Below is a small trained network, with its code and all its weights. Each question gives an input and a target symbol and asks what happens when units are switched off, that is, made to give their printed mean instead of their output.

import numpy as np


def w(rows, s, z=0):
    codes = np.array(rows[::2]) - 128.0
    scale = np.full(codes.shape[1], s)
    scale[-1] = z or s
    return codes * scale


def f(y):
    return y / 2 * (1 + np.tanh(0.7978845608 * (y + 0.044715 * y**3)))


def softmax(a):
    e = np.exp(a - a.max(-1, keepdims=True))
    return e / e.sum(-1, keepdims=True)


def log_softmax(a):
    a = a - a.max(-1, keepdims=True)
    return a - np.log(np.exp(a).sum(-1, keepdims=True))


def net(x, mask):
    ids = ['αγδεζθλξπσφω'.index(c) for c in x.split()]
    T = len(ids)
    res = E[ids] + P[:T]
    u = 0
    for l in range(2):
        q, k, v = (res @ M[l].T for M in (Q, K, V))
        z = softmax(np.where(np.tri(T) > 0, q @ k.T / 4**0.5, -1e9)) @ v
        res = res + np.where(mask[u], z, O[l][:, -1]) @ O[l][:, :-1]
        u += 1
        y = f(res @ A[l][:, :-1].T + A[l][:, -1])
        res = res + np.where(mask[u : u + 4], y, B[l][:, -1]) @ B[l][:, :-1]
        u += 4
    return log_softmax(res[-1] @ U[:, :-1].T + U[:, -1])


Q, K, V, O, A, B = {}, {}, {}, {}, {}, {}
E = w([
[109,47,46,70],'α',
[168,175,86,169],'γ',
[37,252,7,156],'δ',
[41,142,47,33],'ε',
[24,119,114,145],'ζ',
[5,85,209,64],'θ',
[3,99,31,96],'λ',
[58,167,159,126],'ξ',
[190,90,95,41],'π',
[48,39,175,116],'σ',
[154,63,143,155],'φ',
[72,91,54,218],'ω',
],0.011)
P = w([
[252,23,64,80],'0',
[218,33,93,98],'1',
[198,48,100,113],'2',
[178,60,119,132],'3',
[149,71,138,142],'4',
[140,86,143,158],'5',
[121,98,155,168],'6',
[100,110,164,179],'7',
[86,118,178,189],'8',
[70,136,184,196],'9',
[62,149,179,200],'10',
[38,170,195,217],'11',
[26,183,199,222],'12',
[1,199,202,242],'13',
],0.0051)
Q[0] = w([
[188,193,213,169],'0.h0',
[92,74,96,78],'0.h0',
[176,151,250,103],'0.h0',
[133,155,144,129],'0.h0',
],0.017)
K[0] = w([
[185,119,4,122],'0.h0',
[92,98,195,109],'0.h0',
[163,38,19,94],'0.h0',
[150,181,124,94],'0.h0',
],0.014)
V[0] = w([
[117,129,71,92],'0.h0',
[4,143,90,71],'0.h0',
[240,96,58,79],'0.h0',
[191,155,235,202],'0.h0',
],0.0022)
O[0] = w([
[131,138,138,137,149],'0.h0',
[206,89,108,149,250],'0.h0',
[116,206,33,172,60],'0.h0',
[62,96,252,73,24],'0.h0',
],0.0032,0.0012)
A[0] = w([
[110,3,93,182,92],'0.n0',
[193,89,124,138,156],'0.n1',
[193,160,203,145,2],'0.n2',
[127,79,109,3,94],'0.n3',
],0.013,0.0052)
B[0] = w([
[117,189,153,105,254],'0.n0',
[179,154,145,113,149],'0.n1',
[95,254,100,4,110],'0.n2',
[138,93,141,82,199],'0.n3',
],0.027,0.0052)
Q[1] = w([
[107,152,216,61],'1.h0',
[228,179,202,148],'1.h0',
[79,254,84,95],'1.h0',
[106,121,28,53],'1.h0',
],0.022)
K[1] = w([
[94,149,250,67],'1.h0',
[245,203,209,153],'1.h0',
[86,239,103,88],'1.h0',
[136,151,60,51],'1.h0',
],0.021)
V[1] = w([
[137,146,180,114],'1.h0',
[255,110,137,74],'1.h0',
[195,192,117,118],'1.h0',
[150,106,30,136],'1.h0',
],0.0069)
O[1] = w([
[129,122,71,148,207],'1.h0',
[27,153,108,254,175],'1.h0',
[80,50,125,92,142],'1.h0',
[101,128,198,110,2],'1.h0',
],0.0062,0.0034)
A[1] = w([
[144,128,54,160,96],'1.n0',
[250,102,163,130,37],'1.n1',
[196,131,191,88,193],'1.n2',
[166,104,115,169,2],'1.n3',
],0.024,0.0041)
B[1] = w([
[148,178,128,77,148],'1.n0',
[202,108,70,139,167],'1.n1',
[47,132,6,166,254],'1.n2',
[102,101,169,91,153],'1.n3',
],0.018,0.0037)
U = w([
[172,151,54,223,86],'α',
[49,160,79,150,2],'γ',
[81,148,118,7,49],'δ',
[51,128,225,140,224],'ε',
[234,119,106,87,142],'ζ',
[195,34,37,124,93],'θ',
[172,114,2,71,227],'λ',
[102,230,114,118,75],'ξ',
[143,57,140,183,148],'π',
[41,43,103,162,37],'σ',
[177,184,83,70,90],'φ',
[105,34,128,29,100],'ω',
],0.0062,0.0099)

Each question gives the input, a string of symbols that net reads in full, and the target symbol t.
The units are the heads (4 rows each of Q, K, V and O) and the neurons (one row each of A and B). Each row of codes is followed by its name. A weight is (code - 128) times the scale printed after its matrix; where a second scale follows, it is the last column's (O, A, B and U).
mask holds one flag per unit, layer by layer, with each layer's heads first. A switched-off unit (its flag False) gives its mean, the last column of its rows in O or B, instead of its output. The means were averaged over made-up inputs and are rounded, as every weight is.
A unit's drop is (log p(t) with every unit on - log p(t) with that unit switched off) / (log p(t) with every unit on - log p(t) with every unit switched off).
The circuit of an input: a set's keep is (log p(t) with only the set's units on - log p(t) with every unit switched off) / (log p(t) with every unit on - log p(t) with every unit switched off). Starting from all 10 units, units are removed one at a time, each time the one whose removal leaves the highest keep (on an exact tie, the one counted first), for as long as the keep stays at least 0.8.
units of the circuit, in order: the units of the circuit, biggest drop first
unit that matters most: the unit with the biggest drop
top k neurons in layer l: the k neurons of layer l with the biggest drops, biggest first
drop when u is switched off: that unit's drop, to one decimal
input δ ξ ω π θ δ π, target ε: unit that matters most : 1.h0
input θ ω θ σ γ ξ γ σ ε α δ γ, target ε: top 2 neurons in layer 0 : [0.n0, 0.n1]
input α δ γ ω ζ ξ ω θ α, target ε: units of the circuit, in order : [1.h0, 1.n2, 0.n3]
input λ θ α ε γ π θ σ λ, target ε: top 3 neurons in layer 1 : [1.n2, 1.n1, 1.n0]
input ω ε π π θ, target λ: units of the circuit, in order : [1.n2, 1.h0]
input σ δ ζ π ζ σ σ ξ θ, target λ: units of the circuit, in order : [1.h0, 1.n2]
input ω ω φ γ, target ζ: top 2 neurons in layer 0 : [0.n0, 0.n2]
input ξ ξ γ ζ π ξ λ α ε ω γ, target ε: top 2 neurons in layer 1 : [1.n3, 1.n2]
input θ φ δ ζ ζ ξ π π π π, target ε: top 3 neurons in layer 1 : [1.n2, 1.n1, 1.n3]
input λ φ ε α γ φ, target ε: units of the circuit, in order : [1.h0, 0.n1, 1.n2]
input θ γ ε α θ ξ ζ ε ε α, target ε: top 2 neurons in layer 1 : [1.n2, 1.n1]
input ε ξ π, target θ: top 2 neurons in layer 0 : [0.n3, 0.n0]
input α δ φ ζ φ, target ε: drop when 1.n2 is switched off : 0.3
input δ σ γ, target ζ: drop when 0.n3 is switched off : 0.1
input ω ξ φ π ω, target ε: drop when 0.n1 is switched off : 0.4
input φ λ ζ λ α θ α ξ ε σ, target λ: top neuron in layer 0 : [0.n0]
